Below are the code and all the weights of a small trained network. Each question names an input and a target symbol and asks about switching units off, where a switched-off unit gives its printed mean instead of its output.

import numpy as np


def w(rows, s, z=0):
    codes = np.array(rows[::2]) - 128.0
    scale = np.full(codes.shape[1], s)
    scale[-1] = z or s
    return codes * scale


def softmax(a):
    e = np.exp(a - a.max(-1, keepdims=True))
    return e / e.sum(-1, keepdims=True)


def log_softmax(a):
    a = a - a.max(-1, keepdims=True)
    return a - np.log(np.exp(a).sum(-1, keepdims=True))


def net(x, mask):
    ids = ['αβγδεζηθλμπστφψω'.index(c) for c in x.split()]
    T = len(ids)
    res = E[ids] + P[:T]
    u = 0
    for l in range(2):
        r = res
        for j in range(3):
            rows = slice(2 * j, 2 * j + 2)
            q, k, v = (r @ M[l][rows].T for M in (Q, K, V))
            z = softmax(np.where(np.tri(T) > 0, q @ k.T / 2**0.5, -1e9)) @ v
            o = O[l][rows]
            res = res + np.where(mask[u + j], z, o[:, -1]) @ o[:, :-1]
        u += 3
    return log_softmax(res[-1] @ U[:, :-1].T + U[:, -1])


Q, K, V, O = {}, {}, {}, {}
E = w([
[126,90,178,42],'α',
[152,177,232,248],'β',
[155,135,144,155],'γ',
[176,220,33,84],'δ',
[43,240,21,127],'ε',
[181,151,150,153],'ζ',
[227,79,142,90],'η',
[57,47,190,131],'θ',
[79,146,77,111],'λ',
[129,55,171,49],'μ',
[102,30,9,133],'π',
[170,56,194,155],'σ',
[73,144,129,110],'τ',
[96,176,65,70],'φ',
[23,89,188,234],'ψ',
[117,141,131,173],'ω',
],0.016)
P = w([
[255,147,180,132],'0',
[232,173,169,111],'1',
[225,183,135,81],'2',
[211,195,128,88],'3',
[189,183,109,68],'4',
[193,194,106,65],'5',
[174,222,87,60],'6',
[166,130,96,50],'7',
[162,233,95,67],'8',
[179,214,75,64],'9',
],0.0057)
Q[0] = w([
[253,143,192,103],'0.h1',
[160,143,150,84],'0.h1',
[142,208,166,68],'0.h2',
[158,97,108,72],'0.h2',
[157,44,55,188],'0.h3',
[131,110,93,105],'0.h3',
],0.013)
K[0] = w([
[214,251,254,183],'0.h1',
[144,116,250,97],'0.h1',
[206,206,114,13],'0.h2',
[195,85,151,78],'0.h2',
[151,233,177,134],'0.h3',
[126,143,220,123],'0.h3',
],0.0084)
V[0] = w([
[51,203,172,63],'0.h1',
[82,126,181,99],'0.h1',
[88,82,118,233],'0.h2',
[49,118,109,161],'0.h2',
[157,163,132,151],'0.h3',
[209,254,193,115],'0.h3',
],0.0082)
O[0] = w([
[126,122,131,254,97],'0.h1',
[167,127,115,243,112],'0.h1',
[248,30,89,129,38],'0.h2',
[73,117,82,170,39],'0.h2',
[169,168,109,140,160],'0.h3',
[128,186,177,166,254],'0.h3',
],0.0089,0.0063)
Q[1] = w([
[162,142,55,153],'1.h1',
[214,183,171,86],'1.h1',
[107,74,255,181],'1.h2',
[114,160,236,159],'1.h2',
[130,162,182,38],'1.h3',
[154,168,218,137],'1.h3',
],0.0088)
K[1] = w([
[123,188,119,114],'1.h1',
[135,168,101,126],'1.h1',
[119,107,188,151],'1.h2',
[5,104,172,192],'1.h2',
[142,78,78,46],'1.h3',
[129,130,122,34],'1.h3',
],0.012)
V[1] = w([
[123,118,222,111],'1.h1',
[126,101,226,224],'1.h1',
[42,101,117,221],'1.h2',
[10,79,255,113],'1.h2',
[44,100,72,136],'1.h3',
[36,100,147,57],'1.h3',
],0.0098)
O[1] = w([
[177,88,93,89,189],'1.h1',
[246,114,71,71,150],'1.h1',
[115,149,1,163,98],'1.h2',
[214,131,34,73,154],'1.h2',
[155,118,175,69,10],'1.h3',
[186,145,123,58,138],'1.h3',
],0.009,0.012)
U = w([
[149,159,92,9,67],'α',
[250,221,109,209,132],'β',
[153,126,185,139,12],'γ',
[95,224,183,134,69],'δ',
[45,163,62,156,143],'ε',
[189,157,220,167,2],'ζ',
[83,93,194,39,252],'η',
[138,67,16,73,254],'θ',
[57,108,125,129,108],'λ',
[146,124,108,2,128],'μ',
[148,136,169,121,73],'π',
[157,41,178,82,7],'σ',
[138,163,62,89,165],'τ',
[96,177,136,64,238],'φ',
[139,91,13,172,72],'ψ',
[135,111,173,171,37],'ω',
],0.0088,0.0069)

Each question gives the input, a string of symbols that net reads in full, and the target symbol t.
The units are the heads (2 rows each of Q, K, V and O). Each row of codes is followed by its name. A weight is (code - 128) times the scale printed after its matrix; where a second scale follows, it is the last column's (O and U).
mask holds one flag per head, layer by layer. A switched-off head (its flag False) gives its mean, the last column of its rows in O, instead of its output. The means were averaged over made-up inputs and are rounded, as every weight is.
A unit's drop is (log p(t) with every unit on - log p(t) with that unit switched off) / (log p(t) with every unit on - log p(t) with every unit switched off).
The circuit of an input: a set's keep is (log p(t) with only the set's units on - log p(t) with every unit switched off) / (log p(t) with every unit on - log p(t) with every unit switched off). Starting from all 6 units, units are removed one at a time, each time the one whose removal leaves the highest keep (on an exact tie, the one counted first), for as long as the keep stays at least 0.8.
units of the circuit, in order: the units of the circuit, biggest drop first
most important unit: the unit with the biggest drop
which heads matter: for each layer, one digit per head in row order, 1 if its drop is at least 0.15 and else 0, layers parted by /
input φ δ ζ γ, target δ: units of the circuit, in order -> (1.h1)
input γ γ μ μ η, target μ: units of the circuit, in order -> (1.h3, 1.h2, 0.h2, 0.h1)
input θ β δ, target δ: which heads matter -> 000 / 100
input π μ ζ α, target η: which heads matter -> 001 / 100
input β ζ η ζ π α μ ε τ, target η: units of the circuit, in order -> (1.h2, 0.h1, 0.h3)
input β β λ, target β: units of the circuit, in order -> (1.h1, 0.h3, 0.h1)
input σ δ π σ ζ, target η: which heads matter -> 100 / 010
input β δ ψ δ φ θ ε, target ε: which heads matter -> 110 / 000
input β ζ ω η δ β ε λ, target ε: units of the circuit, in order -> (0.h1, 1.h2, 1.h3, 0.h3)
input γ π β δ σ η, target η: units of the circuit, in order -> (1.h3, 0.h1, 1.h1)
input θ π λ γ σ, target η: units of the circuit, in order -> (1.h1, 0.h3, 1.h3)
input β η β δ μ, target μ: which heads matter -> 010 / 101
input β β β ζ π δ τ, target η: units of the circuit, in order -> (1.h2, 0.h3)
input σ η ζ β δ η ζ π η α, target η: units of the circuit, in order -> (1.h2, 0.h3)
input δ θ ε α τ ζ β τ δ, target δ: units of the circuit, in order -> (1.h2)
input α β ζ β η, target β: which heads matter -> 101 / 001
input θ ζ ω λ φ ω ε δ ε θ, target θ: which heads matter -> 100 / 010
input η σ η π ζ ζ δ β η ψ, target η: units of the circuit, in order -> (0.h2, 0.h1, 1.h2)
input θ β ω ψ σ β α ε λ, target ε: units of the circuit, in order -> (0.h2, 0.h1, 1.h2)
input β μ β λ, target β: most important unit -> 0.h1
input β β η, target β: which heads matter -> 001 / 101
input ω β β β θ ε λ ε ω, target ε: which heads matter -> 110 / 011
input π τ ζ λ δ τ δ μ, target η: which heads matter -> 001 / 101
